cols: X S L V A
[108 105 106 107 202] -> z_905
[153 114 140 102 130] -> z_46
[115 126 113 127 130] -> z_98
[178 116 187 146  88] -> z_789
col: [107 102]
V
gone z_905: [108 107 106 105]
[202]
gone z_905: [108 105 202 106]
[107]
col: [114 126]
S
col: [105 114]
S

cols: M T P E F K
[136 144 109 121 137 184] = z_540
[125 113 149 181 156 120] = z_146
[114 122 116 111 118 113] = z_101
[120  95 125  86 102 144] = z_46
[150 145 167 161  94 143] = z_445
col: [120 113]
K
col: [122  95]
T
col: [184 120 113]
K
col: [125 114]
M
col: [125 167]
P

cols: N C H U Z G W R D
[119 171 106 125 131 139 112 161 123] : z_98
[119 171 106 125 131 158 112 161 123] : z_146
[119 171 106 130 131 158 196 157 131] : z_457
[119 171 106 125 131 158 196 126 147] : z_540
gone z_98: [161 119 125 112 139 171 131 123]
[106]
asked: [119 171 106 125 131 158 196 126 147]
z_540
gone z_146: [171 119 106 112 125 161 131 158]
[123]
col: [123 131]
D
asked: [119 171 106 125 131 158 112 161 123]
z_146
gone z_540: [158 131 106 171 147 196 126 119]
[125]

cols: J Y B Q
[169 113 123 170] = z_98
[ 74 161 156  85] = z_905
[ 85 152 106 114] = z_445
[126 127  98 184] = z_354
[165 102 156 171] = z_146
[ 74 155 156  80] = z_786
[165 105 104 171] = z_101
[120 142  93 141] = z_789
[155 144 156 106] = z_540
[ 78 135 169  76] = z_457
[189 101 142 173] = z_46
[147 115 132 126] = z_481
gone z_101: [104 165 171]
[105]
gone z_98: [169 123 113]
[170]
gone z_354: [126 184  98]
[127]
gone z_540: [106 156 144]
[155]

cols: Kazi napu Soraf pepa lorit
[125 124 124 127 135] -> z_146
[128 134 135 117 122] -> z_786
[116 136 119 125 118] -> z_46
[147 123 116 123 139] -> z_354
[ 56 163 153 184  73] -> z_905
[132 126 147 128 131] -> z_98
[207 120 111 132 146] -> z_101
col: [125 128 116 147  56]
Kazi
col: [128 116 147]
Kazi

cols: pifir Tamur muk tura kigof vifaz Somut
[175 106  77 140 180 127  75] : z_481
[ 90  98 140 169 151 109  87] : z_445
[190 185 163 132  98  74  66] : z_46
[166  63 172 136  74 190 102] : z_457
[194 167 122  79  61  76 119] : z_354
[119  90 139 164 117  91 141] : z_101
[ 86 117 177 111  88 167 145] : z_786
col: [ 77 140 163 172 122 139]
muk
col: [151  98  74  61 117]
kigof

cols: Pap suruk Naf Lega zuzo saz
[123 186 113 112 100 130] -> z_354
[104 130 142 139 100 133] -> z_46
[106 161 124 133 107 127] -> z_481
[114 123 115 128 128 153] -> z_98
[158 114 115 124 140 142] -> z_146
[118 105 134 115 131 123] -> z_457
[186 113 136 101 139 140] -> z_101
col: [133 127 153 142]
saz
col: [104 106 114]
Pap

cols: negil Zudot mapem pav
[169 175  85 111]  z_46
[ 73 119  99 100]  z_786
[169 175  85 168]  z_146
gone z_786: [119  73  99]
[100]
gone z_146: [ 85 175 168]
[169]

cols: gofe Pabeb nefa rogo Rodet kizor Domi vibir Mak besib
[ 95 148  81 144  76 145 135  69 156 167] -> z_786
[147 148 172 170  85  69 182  92 112 171] -> z_905
[147  68 172 120  85  69 182  92 112 111] -> z_481
gone z_905: [ 85 172 171 182 147 148  69 112 170]
[92]
gone z_481: [112 182  85  92 111 147 172  69  68]
[120]
gone z_481: [120  92  68 182 111 147 172 112  85]
[69]
gone z_905: [ 85 171 172  92 170 112 147  69 148]
[182]
gone z_905: [148 112 182  69  85 147  92 171 170]
[172]

cols: Lem pigen Tozol Taki ran Mez zodez
[135 179 182 131 152 103  92] -> z_101
[135 179 182 131 152 103 167] -> z_905
[144  70 103 160 151 147 121] -> z_481
[134 104 117  93 131 105 155] -> z_789
gone z_101: [152 103 131 135 182  92]
[179]
col: [179 179]
pigen

cols: Tukog demom Gozu Rap
[130 117 112 118]  z_789
[137 155 116 120]  z_354
[100 126 107 139]  z_445
[129 119 120 116]  z_98
[131 112 106 123]  z_481
[131 112 110 113]  z_457
[131 112 126 119]  z_101
[131 112 110 123]  z_146
col: [116 107 120 106]
Gozu
gone z_457: [110 131 113]
[112]
col: [120 139 116 123 113 119]
Rap
col: [119 112]
demom
gone z_445: [107 100 139]
[126]

cols: keba vog sufo foro volu Resi Gado Gidu zula Luve
[118  70 102 142 102 103 118 134 176  75] -> z_540
[129 114  86 163  68 128 116  74 189 183] -> z_101
[129 158 165  84 160  97 123  89 149 126] -> z_354
[175 135 130 132 192 114 124  78  87 108] -> z_146
[143 113 102 143 131 117 132 140 112  93] -> z_457
[179 137 108  85 187 156  99 156 101  87] -> z_786
[ 92 164 158  93  88 175 154 100  87 134] -> z_46
[101 160  79 119 166 109 157 158 125 143] -> z_789
[ 91  85 170  86  96 135 112 163 125 183] -> z_481
gone z_46: [134 164  88 158 100 154  87  93 175]
[92]
col: [103 128  97]
Resi
col: [114 117 156 175 109]
Resi
gone z_46: [164 154 158  93  92 100  87 175 134]
[88]
gone z_540: [134  75  70 102 102 176 118 142 118]
[103]

cols: Bemar goru masum Dup deniz
[118 134 101  85 135] -> z_146
[124 132 185 123 135] -> z_789
[119 137 195 145 156] -> z_540
[135 133 126 143  93] -> z_98
[163  90 128 157 182] -> z_786
[134  81  74 165 151] -> z_481
[158 135 133 109  53] -> z_354
[130 141  93 128 142] -> z_101
[112 104  85 191 155] -> z_445
[140 133 135 125 137] -> z_46
[160 110 181  86 160] -> z_905
col: [134 132 137]
goru
col: [185 195 126 128]
masum
col: [140 160]
Bemar
gone z_789: [132 135 185 124]
[123]
gone z_354: [158 109 135 133]
[53]

cols: maf ser zifez Mirap toli meb
[ 63  92 125  96 106  97]  z_354
[148 155  98 158 147 124]  z_98
[166 101 124 143 138 102]  z_445
[ 91 100 176 133 151 153]  z_789
gone z_445: [138 101 166 124 102]
[143]
col: [158 143]
Mirap
col: [106 147]
toli
col: [ 97 124 102]
meb
gone z_354: [106  63  97 125  92]
[96]
col: [125  98]
zifez
gone z_354: [125  92  63  96 106]
[97]

cols: nunal tufaz gosib gud lukif
[110 115 138 133 133] -> z_101
[ 92 115 146 110 119] -> z_540
[135 137 189 138 113] -> z_905
[ 92 115 102  84 118] -> z_457
[ 92 115 146 170 119] -> z_481
gone z_905: [113 189 137 135]
[138]
col: [133 110 138]
gud
col: [115 115 137]
tufaz
col: [102 146]
gosib
col: [110 138]
gud

cols: suvob vuri sugeb ladap lituk let dogas podis zubag
[181  94 107  89  75 158  63 121  72]  z_354
[147 194 140 150 203 162 194 185 151]  z_789
[153 198 122 143 206 146 156 197 147]  z_445
[132 143  74 145  51  93 128  78 127]  z_98
[181  94 107  89  75 158  63  56  72]  z_46
col: [121 185 197  78]
podis
gone z_445: [198 156 147 146 122 206 143 153]
[197]
gone z_789: [162 147 194 150 185 194 140 203]
[151]
gone z_46: [107  89  75 158  94  72  56  63]
[181]
col: [51 75]
lituk

cols: Sig gav Duge zan pivo Sog
[129 134 132 132 142 109] -> z_905
[119 120 120 120 121 196] -> z_445
[131 136 135 132 161  86] -> z_540
[131 148 131 135 185  62] -> z_457
[131 148 142 135 185  62] -> z_98
gone z_98: [131 185 148 135 142]
[62]
gone z_445: [120 196 121 120 120]
[119]
col: [132 135 135]
zan
col: [119 131 131]
Sig

cols: lesun fiki Keb lelid falup Rekul
[122 139 123 125 118 152]  z_789
[142  73 136  74 192 163]  z_354
[147 101 142 139 100 139]  z_445
[170  96 158 149 156  97]  z_786
gone z_789: [139 123 125 152 118]
[122]
gone z_789: [139 125 122 123 118]
[152]
gone z_354: [142 192  74 136 163]
[73]
gone z_445: [101 147 139 139 142]
[100]
gone z_786: [156 170 158  97 149]
[96]
gone z_786: [ 97 170 149 158 156]
[96]

cols: pur Sov Miv Rozut sidez novo kan sugi
[ 66  52  88  72 105 154 125 104] = z_445
[ 66  52  88  72  92 154 162 104] = z_354
[197 150 176  52 111 206 106 185] = z_98
gone z_445: [125  88  72  52 154 105  66]
[104]
col: [ 92 111]
sidez
col: [88 88]
Miv

cols: lova zep mav lanib
[120 139 179  63]  z_354
[120 139 133 105]  z_46
[119 117  80  97]  z_457
[120 119 133 163]  z_445
col: [ 63 105]
lanib
col: [179 133]
mav
gone z_445: [163 133 119]
[120]
col: [120 120 119]
lova
col: [105  97]
lanib
col: [133  80]
mav

cols: Fogo Vure neku goze fofo rar duk kor Fiba
[ 74 151 156 152 151 107  93  99 179] = z_46
[ 63 121 158 144 121 166 114  89 144] = z_905
[ 63 121 158 144 145 156 145  98 138] = z_146
gone z_146: [ 98 121  63 145 144 158 145 156]
[138]
gone z_146: [ 63 158 121 138 156  98 145 145]
[144]
col: [121 145]
fofo

cols: zamu Tirur gib sono Mek nar Nituf Beruf dilu ruvov
[127  95 140 162 116 104  81 148 162  87] -> z_146
[138 185 101  82 127 151 190  92  99 167] -> z_354
[119 127 126 117 139 139 125 116 119 139] -> z_786
[134 158 134 157 116 105  87 155 137 102] -> z_905
[138  98 155 175 117 106  86 142 149 108] -> z_457
[138  98 155 175 117 106  86 173 137  88] -> z_481
[146 183 111  93 123 147 191 110  95 160] -> z_540
gone z_905: [105 155  87 102 134 158 137 134 116]
[157]
col: [125  87  86  86]
Nituf
col: [108  88]
ruvov

cols: Ruma sel vis Kelu
[115 159 140 116] = z_445
[ 58  76 101 126] = z_146
[66 57 56 69] = z_481
gone z_481: [69 57 66]
[56]
gone z_445: [115 140 159]
[116]
col: [115  58]
Ruma

cols: febub kiko nekap bovar sani fik
[ 74  92  91 124 151 156] -> z_786
[102 194  78 102 157 131] -> z_905
[ 83 107  90 138 127 146] -> z_46
col: [91 78]
nekap
gone z_786: [ 92 151 156 124  74]
[91]
col: [78 90]
nekap
col: [ 74 102]
febub
gone z_786: [ 91 156  74 151  92]
[124]

cols: kevun reso viz ropu zita Radot
[103 161 157 159 133 113] : z_789
[107 109  90 159 154 163] : z_457
[152 109 160 159  88  89] : z_481
[164 128 101 134 163 133] : z_146
[152 109  90 159  91 163] : z_445
gone z_481: [109  88 160  89 152]
[159]
col: [ 89 133]
Radot
gone z_445: [109 159 152 163  91]
[90]
gone z_146: [128 164 163 133 101]
[134]

cols: Vub vif vasem lef sasul Dos
[148 125 138 117 130 135]  z_445
[144 126 139 127 127 127]  z_540
[155 146 131  97 141  96]  z_789
[130 122 123 125 122 128]  z_146
[177 136 182 153  50  98]  z_905
[122 133 143 130 121 140]  z_457
[121 114 129 127 142 136]  z_101
[150 133 127 122 119 116]  z_46
[130 128 126 124 129 127]  z_786
[132 121 127 132 128 141]  z_481
col: [114 133 128]
vif
col: [126 146 122 136 133 114 133]
vif
gone z_46: [116 133 122 150 119]
[127]
col: [121 150]
Vub
gone z_457: [130 121 133 140 143]
[122]
col: [131 123]
vasem

cols: tem Zubi mogug vanu nuga kenuv gimet rel
[170 121 135 104 129 138 144 131] = z_457
[142 130 110 129 127 135 174 175] = z_146
[149 108 123  94 145 137 116 123] = z_789
[136 129 138 117 160 120 117 118] = z_445
[115  67 163 178 141 139 133 108] = z_905
[123 127  97  98 158 128 114 169] = z_98
[101 147 120 144 152 115 148 162] = z_481
[122 118 111 104 137  80 107 107] = z_354
[127 125 102 156 106 106 165 127] = z_101
[149 158 120 140 149 159 146 138] = z_786
[111 147 142 131 146 154 115 123] = z_540
col: [174 116 117 133]
gimet
gone z_98: [114 123 128 158 169  97 127]
[98]
col: [142 149 136 115 123 101 122 127 149 111]
tem
col: [136 115 123 101 122 127]
tem
col: [128 115  80 106]
kenuv
gone z_481: [148 152 115 120 162 101 144]
[147]
gone z_146: [127 135 142 110 129 174 130]
[175]

cols: sek pinu timu fiva
[158 142 143 112]  z_46
[136 123 168 124]  z_905
[129 134  85 102]  z_789
[158 142 173 132]  z_146
[158 142  79  95]  z_540
[112 130  98 111]  z_786
[106 180 121 138]  z_481
[ 81 140  88  86]  z_101
gone z_905: [136 168 123]
[124]
col: [134 142 142]
pinu
col: [158 136 129 158 158]
sek
gone z_786: [111  98 130]
[112]
gone z_46: [143 158 112]
[142]

cols: som kam tev Duf somi luno Situk
[141 139 155 155  57 127 163] : z_786
[130 129 128 159 147 115 142] : z_540
[147 142 144 118 162 175 114] : z_481
[118  95 131 119 167 106 140] : z_457
gone z_457: [167 119 140  95 131 106]
[118]
col: [128 144]
tev

cols: zulal bazi Gubo Mup
[136 110 145 103] -> z_905
[129 119 127 191] -> z_540
[134 104 152  93] -> z_101
[130 128 127 185] -> z_98
[166  96  91  97] -> z_146
[ 74  91 104 112] -> z_789
[130 162 137 163] -> z_445
[ 69  79  98 104] -> z_457
[117  95  91  97] -> z_354
gone z_98: [127 130 185]
[128]
col: [127  91 104 137  98  91]
Gubo
gone z_146: [ 96 166  91]
[97]
col: [ 91 104]
Gubo
gone z_445: [162 130 137]
[163]
col: [119 104 128  96]
bazi
col: [110 119 104 128  96  91 162]
bazi

cols: tuvov kese Nugak fil doz Kote
[177 176  90 118 105 140] : z_354
[104 176  90  95 131 175] : z_445
[104 176  90 119 131 127] : z_481
gone z_354: [140 176 118  90 177]
[105]
gone z_354: [140 105  90 176 118]
[177]
gone z_445: [ 90 104 175 131  95]
[176]
asked: [104 176  90  95 131 175]
z_445
gone z_354: [140 105 177  90 118]
[176]
gone z_481: [104 127 131 176 119]
[90]

cols: musok Mil zok zim Dena Datoz Vume pobu Fot rol
[ 95 126 153 143 129 113 125  65 135 141] -> z_905
[125 127 127 143 128 119 117 113 117 125] -> z_789
[125 127 127 143 128 119 124 118 128 140] -> z_481
col: [125 117]
Vume
col: [141 125]
rol
col: [ 65 113]
pobu
col: [117 124]
Vume

cols: fosof bon bavun nof pade gaper
[189 123 145 123 188 111] : z_354
[ 99 151 108 120 133  74] : z_457
[ 76 147 161 114 201 125] : z_445
[ 67 139 183 154 147 107] : z_786
[ 77  82  98 136 139 157] : z_481
[189 123 163  86  72 156] : z_540
[121 113 125 153  80 132] : z_789
[174  81 173  78 147 143] : z_905
col: [145 108]
bavun
col: [ 86 153]
nof
gone z_481: [139 157  82  98  77]
[136]
gone z_354: [123 111 145 189 123]
[188]

cols: Vozeg zepom kosor peg mukik tivof
[126 197 196  84 171 128] : z_445
[126 197 196 142 171 195] : z_457
[127 186 185 142 114 128] : z_98
gone z_457: [142 171 195 197 126]
[196]
gone z_457: [142 171 197 126 195]
[196]
gone z_98: [142 186 127 114 128]
[185]
col: [171 114]
mukik

cols: Senu Maket tegop liku lel
[116 117 118 133 125] -> z_46
[ 80 162 171 110 125] -> z_146
[108 128 169 185 108] -> z_786
col: [ 80 108]
Senu
gone z_46: [133 116 117 118]
[125]
col: [117 162]
Maket
gone z_786: [169 185 108 108]
[128]
gone z_46: [125 133 117 118]
[116]
gone z_786: [108 169 108 128]
[185]
gone z_46: [133 116 118 125]
[117]

